[[125 128 128 130]
 [130 126 122 129]
 [128 126 105 128]
 [127 125 125 127]
 [132 123 124 129]
 [127 131 105 127]
 [127 129 118 125]]
->
[[128 130 125 128]
 [122 129 130 126]
 [105 128 128 126]
 [125 127 127 125]
 [124 129 132 123]
 [105 127 127 131]
 [118 125 127 129]]

[[132 134 135 114 139 133]
 [132 127 131 136 137 130]
 [125 121 121 145 119 123]
 [125 130 125 119 119 127]
 [130 124 128 144 133 128]
 [127 121 122 150 124 124]
 [125 121 121 147 119 123]
 [132 134 135 116 139 133]
 [128 134 131 114 129 131]
 [127 121 122 150 123 124]
 [125 131 127 115 121 128]]
->
[[139 133 132 134 135 114]
 [137 130 132 127 131 136]
 [119 123 125 121 121 145]
 [119 127 125 130 125 119]
 [133 128 130 124 128 144]
 [124 124 127 121 122 150]
 [119 123 125 121 121 147]
 [139 133 132 134 135 116]
 [129 131 128 134 131 114]
 [123 124 127 121 122 150]
 [121 128 125 131 127 115]]

[[109 111 123 129 141 109 122 136 125 141 117 115 139 110 138 139]
 [122 123 122 133 125 116 142 133 140 128 135 112 125 117 118 117]
 [103 113 120 131 144 103 125 140 126 146 118 110 141 104 137 142]
 [119 110 100 100 117 120 106 130 109 116 110 132 129 119 124 137]
 [105 112 121 128 140 106 122 136 124 141 116 112 138 107 136 139]]
->
[[138 139 109 111 123 129 141 109 122 136 125 141 117 115 139 110]
 [118 117 122 123 122 133 125 116 142 133 140 128 135 112 125 117]
 [137 142 103 113 120 131 144 103 125 140 126 146 118 110 141 104]
 [124 137 119 110 100 100 117 120 106 130 109 116 110 132 129 119]
 [136 139 105 112 121 128 140 106 122 136 124 141 116 112 138 107]]

[[123 132 126 136 138 120 115 127 131 119 114 115 138 115]
 [112 136 106 128 130 111 134 116 125 114 136 134 129 124]
 [111 107 130 131 139 113 133 108 145 112 134 138 131 136]]
->
[[138 115 123 132 126 136 138 120 115 127 131 119 114 115]
 [129 124 112 136 106 128 130 111 134 116 125 114 136 134]
 [131 136 111 107 130 131 139 113 133 108 145 112 134 138]]

[[149 109 111 127 125 114 119 139 124]
 [148 117 114 139 128 147 118 122 133]
 [130 129 136 142 134 126 139 102 128]
 [113 135 129 141 121 137 135 121 121]]
->
[[139 124 149 109 111 127 125 114 119]
 [122 133 148 117 114 139 128 147 118]
 [102 128 130 129 136 142 134 126 139]
 [121 121 113 135 129 141 121 137 135]]

[[130 117 109 121 131 135]
 [135 121 121 121 121 131]
 [108 117 117 143 138 114]
 [127 125 114 114 133 129]
 [118 141 150 128 116 118]
 [121 119 124 132 124 118]]
->
[[131 135 130 117 109 121]
 [121 131 135 121 121 121]
 [138 114 108 117 117 143]
 [133 129 127 125 114 114]
 [116 118 118 141 150 128]
 [124 118 121 119 124 132]]

[[133 127 122 153 156]
 [133 139 120 144 103]
 [146 131 141 131 131]
 [143 106 143 106 107]
 [144 142 130 117 148]
 [128 146 122 157 122]
 [135 130 139 119 131]]
->
[[153 156 133 127 122]
 [144 103 133 139 120]
 [131 131 146 131 141]
 [106 107 143 106 143]
 [117 148 144 142 130]
 [157 122 128 146 122]
 [119 131 135 130 139]]
---
[[132 105 137 120 130]
 [129 104 133 120 134]
 [119 127 142 144 133]
 [129 142 140 120 124]
 [121 146 141 117 130]
 [125 130 135 135 127]
 [143 133 145 127 112]
 [134 125 130 141 143]
 [116 126 143 143 124]
 [137 116 143 123 119]
 [133 132 133 140 140]]
->
[[121 146 141 117 130]
 [129 142 140 120 124]
 [143 133 145 127 112]
 [133 132 133 140 140]
 [125 130 135 135 127]
 [119 127 142 144 133]
 [116 126 143 143 124]
 [134 125 130 141 143]
 [137 116 143 123 119]
 [132 105 137 120 130]
 [129 104 133 120 134]]

[[112 124 146 106 123 139 132 136 128 139]
 [140 126 118 137 119 138 114 138 116 139]]
->
[[140 126 118 137 119 138 114 138 116 139]
 [112 124 146 106 123 139 132 136 128 139]]

[[117 126 134 137 132 134 123 137 137 125 125]
 [123 118 136 126 136 138 121 127 125 140 120]
 [121 117 140 128 137 143 120 130 128 136 119]
 [126 132 129 137 127 128 130 135 138 105 131]
 [108 113 143 133 138 143 113 135 133 132 114]]
->
[[126 132 129 137 127 128 130 135 138 105 131]
 [117 126 134 137 132 134 123 137 137 125 125]
 [123 118 136 126 136 138 121 127 125 140 120]
 [121 117 140 128 137 143 120 130 128 136 119]
 [108 113 143 133 138 143 113 135 133 132 114]]

[[128 129 127 127 127 128 127 127 128 128 128]
 [134 116 128 119 135 113 135 127 152 129 115]
 [129 130 128 128 127 124 127 127 127 125 128]
 [136 118 119 114 119 137 135 120 126 129 129]]
->
[[129 130 128 128 127 124 127 127 127 125 128]
 [128 129 127 127 127 128 127 127 128 128 128]
 [136 118 119 114 119 137 135 120 126 129 129]
 [134 116 128 119 135 113 135 127 152 129 115]]

[[142 109 119 121 117]
 [134 123 107 110 125]
 [120 141 140 137 126]
 [115 146 126 126 137]
 [124 135 139 136 124]
 [122 137 143 139 125]
 [137 118 112 115 122]
 [113 150 128 128 133]
 [116 144 125 124 139]
 [137 121 131 133  99]]
->
[[113 150 128 128 133]
 [115 146 126 126 137]
 [116 144 125 124 139]
 [120 141 140 137 126]
 [122 137 143 139 125]
 [124 135 139 136 124]
 [134 123 107 110 125]
 [137 121 131 133  99]
 [137 118 112 115 122]
 [142 109 119 121 117]]

[[138 124 122 137 124 146 147 123 130 149 135 136 151]
 [136 116 112 150 115 129 127 112 132 130 148 139 127]
 [117 132 132 103 134 113 112 134 132 110 104 115 112]
 [116 126 129 105 132 111 112 124 139 112 106 116 109]
 [128 150 151 121 149 146 145 157 115 141 122 123 147]]
->
[[128 150 151 121 149 146 145 157 115 141 122 123 147]
 [117 132 132 103 134 113 112 134 132 110 104 115 112]
 [116 126 129 105 132 111 112 124 139 112 106 116 109]
 [138 124 122 137 124 146 147 123 130 149 135 136 151]
 [136 116 112 150 115 129 127 112 132 130 148 139 127]]

[[130 127 128 126 116 117 115 130 130 105 119 104 121 130]
 [144 139 139 148 132 126 121 146 144 145 122 141 136 139]
 [144 140 140 147 134 129 124 146 144 147 125 144 139 139]]
->
[[144 140 140 147 134 129 124 146 144 147 125 144 139 139]
 [144 139 139 148 132 126 121 146 144 145 122 141 136 139]
 [130 127 128 126 116 117 115 130 130 105 119 104 121 130]]
